Each row is followed by its class.
[ -19  -89  225 -282 -136  101 -242   34 -265  160  138 -136  -71  114
 -376  -39   66 -121  210   37    1 -158  203  758  241  146 -132 -317
 -249  123 -413   90  -39  -36 -390 -170   -6]  J
[ -35  -72  195 -135   95  -57 -272  -86  -73  143   20   52 -170   42
  -19    1 -142 -115   94  102    9  -89 -264 -202   68 -153    3 -155
   10 -281  146  -56 -125   52 -148  214  317]  H
[  11   73  -52  131 -211  229 -227  288   53  142   20  -63 -112 -126
  121  323 -160  119 -169  124 -122  -68  222 -517  159  280    9  208
  -51  -91   68   49  148  307 -250   56   -1]  S
[-171  329 -177  247 -284 -337 -273  172   46  176   96 -197 -154   53
  -53 -198  -59 -318 -357  -86  336  -41 -156  194   69  147 -128  225
   78  -56 -384   86 -239   39 -145  252 -187]  H
[ -84   79   63 -123 -166  -66  160   69   43  -41   73 -140  149  -33
  -15 -181  -90   64   75  141   28 -172  200 -229 -107    5   14  -11
   56   15   38  -58 -145   80 -161  130 -119]  R
[  31  338  116   64  299 -195 -585  -79 -175   30  -44  164 -291   72
   62  216   26  107  113  301  283 -246  372  274  110 -126 -201  -27
  -55 -168   11 -115  -57   83 -152   51   89]  L
[ 207  -10  -84   56  -35  142  117 -268  400   85 -277  311 -274 -233
  254  226 -119  -46   13  180  -98  -84   -7 -441 -274   -3  316 -130
  107  -75 -135 -250  184   75   60  243  -26]  N
[-162   54   93  220   54   19 -199   -6   55   76  -36   86  -52   83
 -247  194  -31 -223 -116   28 -149   37  207  -46   63  223  261 -203
 -104   -6  206  -40  147   55 -281  148 -406]  J
[-136  -64  -50   28  262  -53 -414  -38 -240   55  199 -246   -3  170
  261   20  463    1 -224 -244 -147  264   -3 -178  -79 -110 -143   53
   55   21  614  178   73   21  160  199 -109]  L
[ 148   70  -57  -52 -158  138  361  101   16 -206  -96  129  224   57
  260  -22 -102  249  190 -148  191  -63  145 -152   16  179  212 -138
   -8   -5  144   33  102  -24    9  -76 -139]  M
[ -21 -202   75  128 -284  -31  361 -119 -180  113 -108  341  139  -46
 -460 -123 -120  105  -73  398   32 -190   44  -30  -44  157   83 -308
   98   -4  109  146 -340  -63  175   41 -141]  S
[ -38 -379  444  107   82   -1  295  240  -64  -49 -106 -173  147 -145
  -95  308  -35   76    5 -352 -102  220   41 -485  135 -151   53 -337
  -46 -257  248 -120  -86 -129 -107 -100  -20]  H
[-182   60  -76  115  -14  294  149  -49    7  386  -79  -56  -29  -69
  177   18   86  -20  -99  211 -174  -77 -152 -606   27  214  105  -36
 -182  -96  184   32  -72  287   71  131  -22]  X
[  69  234 -205 -764 -318  120  -26 -143  -44 -214  268  237    8 -129
  378   79  334  -54 -228  284  -76    2   -8  232 -253 -370 -271  192
  250  199   65   54   96   66  446  -25  129]  G
[  34  203  -51  -97 -613  -12  159  150 -250    4  113  114  155   57
  -59    5  140  108 -335  202    9  -96  149 -238   -5  122 -220  324
   16  160  213  371 -207   27   17  139   11]  W
[ 301  177   89  -81 -147  -64  165   92  -20 -104  -30   27  168    3
  521   66  183 -182 -105 -575  -44   68   -7 -232  138 -180  -82   -1
   15  -14    9  -39  317  -92  267 -354 -253]  X
[-262   68  122 -129   -9  165  -85 -164   14 -170    0  232  -23   33
 -129 -385  126 -135 -140  208 -226  -47   74  177 -106 -142   80 -251
 -165  167  257    5  105  125  333  250 -130]  J
[-116  223  -96  -77 -134 -155  -52  -70  -19    0  -21  198  121  134
  -90   72  -76 -209 -239 -134  -82 -114   68   71  129  402   77 -149
  -41   20   86   -9  158   18 -136  201 -520]  U
[ 281  -38   54 -114  -62  -68  -99  295   73 -301  224 -291 -133    7
  210 -181   64   89 -143 -328  -37  -76  -12   96  114 -302 -168  -46
   30  303  203  -88    3  -31  -56 -102 -115]  B
[-125   -8   11   39 -358   14   -3  114   35  -31   91  157  -42   76
  -43   25   12  -54   -6   99  137  -43  306  113 -157  119   -5  -87
   67  -38 -185  -82  -88   -2  162  202 -155]  U
[  47 -232 -105  -44   -6  -97  206    7  -52   76   16 -105   36 -138
  130  140  -52  248 -138 -185  -57  -89   87 -631  -79 -177 -156  163
  131 -112  347   92   34  315 -296  287   73]  W
[  75   38 -108   32 -450  114  194  -97  191  425  184 -240 -269   29
   68  270  173   91  152  264  330  -69  190 -269   65  -17 -405 -167
  113  -63   71 -472 -277   85 -347  517  352]  G
[-106  203 -110 -142 -382  -51  381 -185  395  417  102  192 -247 -114
   68 -108  174 -151 -152   55 -111 -183  -62   88  -90 -165 -376  150
  178  316  -58 -221   62  113   26  176  187]  N
[ -16  186  -49  -35  262  -64 -606  -31 -109   66  -12   69 -125   18
  403  178  245    8  122 -241  210  149  -28  117 -158 -174 -130  570
   65 -237  -62  -33  162  138 -221   86  455]  J
[ 152  236 -225   43  243 -139   31 -106  220 -361  -49  193   34  -26
  139  -31  142  400 -259  293   -9 -148  196   11  141  -22    3  262
   46  290  471    7  122    4 -133 -103 -198]  B
[ -97   79  195  127  121 -150 -899  223   26 -120  166 -156 -171   84
  222  200  125   75 -311  293   59   79 -155  256  -87 -141  104 -213
  -77  149  207 -297  451 -105  225   11   93]  X
[ 148  220 -248  122 -418  -35  357 -109  -77    0   29  159  114   -1
  -33 -362 -104   64 -241  -63   32 -198   10  -20 -154  250    9 -148
  117  453  265   73 -126  -57  328  147 -340]  S
[-382    7   -5  238  291   42 -691  -40 -403 -126  146  266    6  243
  -56  102 -119  308   18  292  -16 -186  127  118  -63  112  296 -117
 -193 -142  375  -45  137  310   80  -94 -203]  G
[-249  315 -256  -62  -50 -167   97   -5    1  146  169   11  -50  101
 -155 -166   70  232  -95  -55  196  -49  217  286  115   48 -323  347
  218  144  385  482 -300   27 -270  229  187]  J
[ 146 -596 -132  298  166  329 -148  436   67 -324   77 -341  110  -44
   59 -175  150  277  -97  -53  132  261  -50 -304   92  240  -92  369
  -93   65  356 -105   26  378 -157  178  -31]  G
[  35   16  112    1  -81  -31  772  -57   35  178  -69  -22  141 -138
  -60   -9  -60   30  143  -53   25 -184  -20 -436  -18   97  -70 -211
   90  -71  226   25 -314   48  105  -71 -127]  X
[ -10  203 -363 -150 -524  -47  297  104 -181  -98  119 -232  126  161
   87   36   -1  292 -243  198  472 -187   91 -247  -78  323   46  189
   12  146   64  268 -262    6 -509  295   42]  J
[-255  507 -100  -74 -181  411 -350    7 -410 -363  231 -377  -67  -57
 -107  -95  177  -19  211   86  358  -45   88  293  275  -91   27  116
 -284 -254   46  132 -436  229 -224 -135  255]  S
[ -95  133  -24  213 -376  196  177   20 -257   81  189  -96  -21   13
 -227 -264  165  -19  -16   -4  274 -126  323  200    7   88 -200  -51
  -51  293  134  -74 -634  154   23  102 -240]  W
[ -44  178 -226  247  -67   33   -4  134 -220   33   97   20 -112  -49
 -236  109 -116 -186   43  184  160  -38  342   84 -182  279  197   86
  251 -117 -130  212 -241  111 -233  -18  186]  W
[ -31  200  357 -343   -3  -40  292 -132  333  190 -120  114 -276 -318
 -350  277  -50 -100   93  370  127 -195    0  273   74   86 -132 -371
  -59  335 -119 -318   35 -172  -71 -220  155]  G
[-131  216 -149  148  -49  169 -129  281 -103 -496   94  -81   90    8
  330   -5  133   25 -166   95  296  226 -238 -538   31 -217  177  441
  -79 -155  655   19   15  149  245   47  196]  M
[-229   67  -52 -164 -132   18 -300  109  200  -92  -84  254 -200 -142
  277  279   37  205   -3  574  239  -97  158 -144 -119 -108  270  214
  -31 -170 -124 -264   21  -48  -16   80   88]  L
[  98 -322  -73   12   53  174  302   71  -15  -39  -82  216  155   23
 -105  175 -257  105 -105  438   56 -116    6 -296    8  242  120  -38
  -33   91   89 -160  -59  163  -21  -11 -133]  X
[-146 -149  202  190  -78 -119  -46 -149  357  191  -46  129 -179  137
  165 -185   31 -238 -126  -86 -204   26  -33 -258 -361 -233  112  -91
  266 -216 -464 -154   79  -33  214  101  106]  S
[-267  130  -33  250  274   16 -156   40  220  319  -57   20 -239    0
  -83 -106  139 -176   38  289  -47 -105  253  274  128  106  128 -379
 -137 -113    5  -62  300  180 -172  157 -158]  X
[ -25  162  116    9 -286 -173  -84  405 -163  186  179 -212   13   87
  211  169 -100   -5 -207 -244   54 -147   53  -73  113   50  -95 -252
   45   42   76 -162  -21  -54 -131  -19 -121]  X
[-359 -122   34  158  -10 -118 -426   97  -36 -286  -11  198  171   57
 -106  146   75  273 -520  212  257  262   34 -133  -11   -6   31  386
   24  178  577  -91   -1  -53   66  294  -30]  J
[-202  -95  -22  142  126 -143 -474   76 -364  -49  165   61  133   54
 -208  -79  101 -179 -176  135 -119   37   28   52 -143  278 -133  224
  117 -225  320  130 -160  270  285  363 -259]  X
[   4  215 -118  -53  230 -133   41 -201  348  -76 -201  331 -236  -84
  -29 -154 -194   10   54  -84  121  -54 -140  145   53 -421   38   82
  108   64  192    7   42 -109  -51  128  249]  L
[ -93  113  -24  257 -309 -198  257  119  -68  -85  -17  220  236  214
  -14 -242   85   49 -324  159   86  -94  107 -147  -67  280 -113   72
  137   16   77  -26 -126   50  180  153 -146]  R
[ -96   44    6  -61 -148  180  250   86  -64  381  173 -397  -78 -208
 -341  292    5   12  300  133  155   14   17  451  189  229 -336 -378
 -141  -15 -135 -194 -270  123 -150   42   46]  H
[ 227   -1  262   34  258   10 -287  197   -8  -27 -114   56   52   59
  239   96   -3  -91  -76   23   90  178 -382 -333   41 -112 -195   40
  -35 -148  267 -129  306  198  262   34  271]  B
[-305  418  285  173  178  -89 -495   66  -77 -301 -159    5 -191   21
 -228  264   -1  -84 -223  354  245   63  276   88    6  240  208   -8
 -128 -229 -234  112 -135  -89   -3  -18   71]  W
[ 169  -96   25  450   56  186 -187  216  -14  -95 -166   41 -310 -101
 -272  120  -51  150  -55  205  316  -58  251   66  283  -95 -191  100
 -169 -138  -22 -115 -251  253 -408  218  186]  S
[-350   57   34    3 -117  140  -57  130    6 -331  100  -10  113   59
   20 -259   13   43 -422 -398   21   55 -381  162   62   25   59  146
  -65  396  275 -197   81  101  -40 -126  164]  N
[ -33  -50  133  139   60 -190  521   30  193  317  -80  -95   37  -18
 -384  -55  -82   55  329 -129  299    1  120 -104  242 -125 -204 -274
  139 -204  411  135 -312    1 -390  241  -96]  R
[ -53  285  150   36 -274 -307 -422 -102   57  300  255  -67 -112  150
  -27   76  -10  154 -135  174 -116 -219  205  418   67 -200 -108 -324
 -125  399    5  -72  201 -253    6  -88 -373]  H
[-217  315   53 -284 -364   49  345 -281  138   90   11  145  363   24
 -182  133 -103 -130    9  274 -222  -89   33  141 -100  -67   41 -266
   12 -168 -314  -41   66   73   78  -47 -387]  S
[ 274  237 -174  305  -24 -229  -37  -59  228   82  -45  -18 -383    7
  218 -118   85 -103 -286 -653  159   88   58 -175  -61 -386 -294  398
  222  277   89  257  -99  -31  -30  225  -24]  R
[ -42 -374  355  277  339 -103 -208  -55 -124  290 -139   99 -120  118
 -381 -146 -156  -23  302  375 -215 -202  -44   -9  146 -248   76 -415
 -142 -445 -132 -131 -171   67 -210   36  175]  R
[ 131  140  -93  287  321  159 -284 -273 -123  347 -187  208 -251  -49
    9  154  115 -136   27  404  -88 -153  337  -85  -47    1  168  -31
 -221   71  -97  -66  235  230 -324   -7   25]  W
[  89  -68   18   31 -176 -146  295 -140  -72  -54   15  134  182   32
   19 -302  -64  138  -21  173   -1 -240   49 -418  -82  245   14  -38
   44   50  267   71 -153   28  229  104 -271]  H
[ -93 -255 -197  366  138 -174 -144  -61 -206  298 -195  156 -195   23
  101 -130  331  -95  -74 -313  -27  168   97 -399 -126  199  -64  341
  -46 -279   96  126  137   70   68  546  155]  W
[  -7 -251   27  234  -50 -300  119  138 -241 -252 -196  199   99   66
 -164   52 -102  178 -291 -318  327   22 -308 -170    6  -85   69  201
   68 -219   87  172  -93  -84 -188   -2  177]  S
[ 129  -68   25   86  -60 -321 -111  -80 -187 -232 -122  357  164  117
  -25 -157 -238  116 -267 -147   63 -125  -31  -24 -184  118   78   37
  123  168   52  -53   78 -104  183  109  -96]  W
[  20 -436  405 -111 -106  -42  549  389  598   54 -168   29 -202  -58
 -318  287 -249  151  225  -51  364  136  -52 -316   80   24   -1 -274
  184 -188  227 -216 -485 -285 -387  394   -5]  G
[ 229  330  208  118 -209  -34  183  138 -174  353   63 -331  196  -20
 -371  119  -69 -254 -120  193  393   68   47   58  161 -175 -364 -240
   76  205  -49  287 -177  -13 -229 -229  114]  G
[ 187  274  -65  214 -197 -165 -412  148  214  107  122 -287 -424  167
  193  120  295 -161 -102 -136  277  175  -29  122  -11 -113 -111  524
 -109  155 -368  199  113 -282 -331    3  234]  H
[ 148  114 -113  -18 -362  -88  603 -236 -213  215  202  -81  251  169
 -116 -200   86 -171  -18 -133   30 -146   48  -85 -219  143 -222  -78
  171  316  105  167 -131   28   38    0 -197]  N
[ 167 -190  -36   54 -131  100 -282   54 -263 -152   33  -95   17  195
  -38 -260   81  -14   50   75  -43  -35   23  352 -140 -145  232 -203
 -116 -213 -524  399   34   55  -65  -56  -23]  W
[-259 -156  213  140   38  302   48  122 -295  158    0  -35 -180  -24
 -279  225   97 -142   77  248  113   12   10  -17  114  226 -129  -27
 -275 -115 -217 -298 -193  243  -33 -170  474]  W
[ 169 -192 -142  122 -104   12  136 -144 -274 -220 -188  456   14   16
 -178 -306  -34 -136 -219    5 -148 -117  111  200 -270  344  165 -214
  154   81 -258  124 -130   25  351  167 -166]  R
[   4  290   65  -60 -367    6 -100  -90 -192   34  293 -312  107   21
 -139   65   45   50 -186  513   61 -244  -39   -9   60   49 -327  -77
   39  107  101   78 -162  257   12  -22  142]  M
[  78  -10  -36  137 -177  -23  203 -226  -49 -101  -49  -49  143 -116
 -184 -219  -92  167 -245   43   68 -122  -21 -149 -145  138  -85 -120
   95  192   86  192 -144  135  282   92 -207]  S
[ 169  264  241  314   92 -174  220  147  129  300  -79 -200   74   22
 -308  -40  -43  -53  278  194  391 -108  309  170   90  144 -197 -240
   34    0 -118  -26  -58   -9 -486  -83   27]  G
[ -31 -257 -223  354    9  -94 -222   31 -171 -151   92   42  -49   37
 -239  -99  -10   24 -127  162  313  -59  100  491 -215  240   23   -2
   91   73 -189 -266 -170  175 -174  266 -107]  H
[ -80  178  -43   39  103   44 -657  -40  -38  383    2  258 -352  -56
   98  530   61 -448 -175  219 -110   73  107  -58   80 -127   65   97
  -71  -88 -159 -134  385  170  -10  -56  -75]  B
[-115  -68 -111   65 -257  167 -328  202 -310   39  165   12  101  190
 -413  -22 -237 -214  151  168  198  -98  149  161   36  452  224 -120
  -16 -222  -32  139 -139  272 -502  276 -189]  G
[  86   45  -27  120 -437   11 -287   27  -92 -114   57  201  202  103
 -193 -198 -130   75 -286  295  161  -87  -75  378  -78  312  158 -204
   97  381   22    9  165  -22   91   -3  -11]  W
[  92   35  -67  159 -197  -60  362 -174   16    6  -53  159  107  -87
 -108   35 -124  172 -141  109   23 -174   57 -316 -180  294    3  -75
  299  106  214  203 -207   94  200  -17 -109]  L
[ -13  335 -157   57 -361   21  376 -171 -268  146   62  -63  238  -71
  -34  -87  135   21 -205  149  187 -210  239  -40  -25  323  -28 -221
   75  297  172   33 -290   45   -4  -32 -367]  N
[ 423  101   26  254  137 -144  394   18  201 -104 -141  -64  -20  -51
  122 -155  109  125 -149  -29  -85 -176   87 -148 -135   93  -91   88
    9  353   24   -9   27  -87  -35  -99  -99]  X
[ 122   77   38  -83 -310  -38 -186   14 -171 -325  170 -225  282  178
  286 -295  193   19  -79 -318  243  237   38 -189  -91 -432 -277  339
   35   79  183   36  116  -68  165  207  315]  J
[-178  394  -47   -4 -344   50  237 -149 -145 -187   39  -87  190 -100
 -518   41  -64 -140  -43  352  266 -101  330  184   -8  291  -92  142
   78  -73 -444  144 -468   75 -188  -67   53]  G
[ -46 -229  -49  233  115  -38 -171  258  224  -25   66  124 -310   10
  113 -108  195   18 -288  196   51  113   98  -11 -219  120  -54  189
  214  172  187 -114  -65   75  256  235   14]  W
[  64  432  -18 -290  120 -146 -415   14   32 -329  -41   15   -4 -175
  225  -20  -26   92 -115  -28   12  -97   99  177 -134 -281 -169  360
   -8   27  -14  -51   24   44 -105  264  100]  U
[ -44   46  -96 -182 -435   58  148  122    6   37  233 -132  154  240
  -43 -227  -70  117  -47  105   32 -212  -84  240  152  -70 -102 -341
  -27   29   99   79  -43  108 -196  221  -75]  X
[-212 -131  132 -296   95  -94  197 -134 -198  -99  -66   23  190 -309
  -20  158  -25   94  145 -272  142  125 -404 -222  -20  -43  -94   84
  123 -307  323  -98 -181   38  321  -58  301]  J
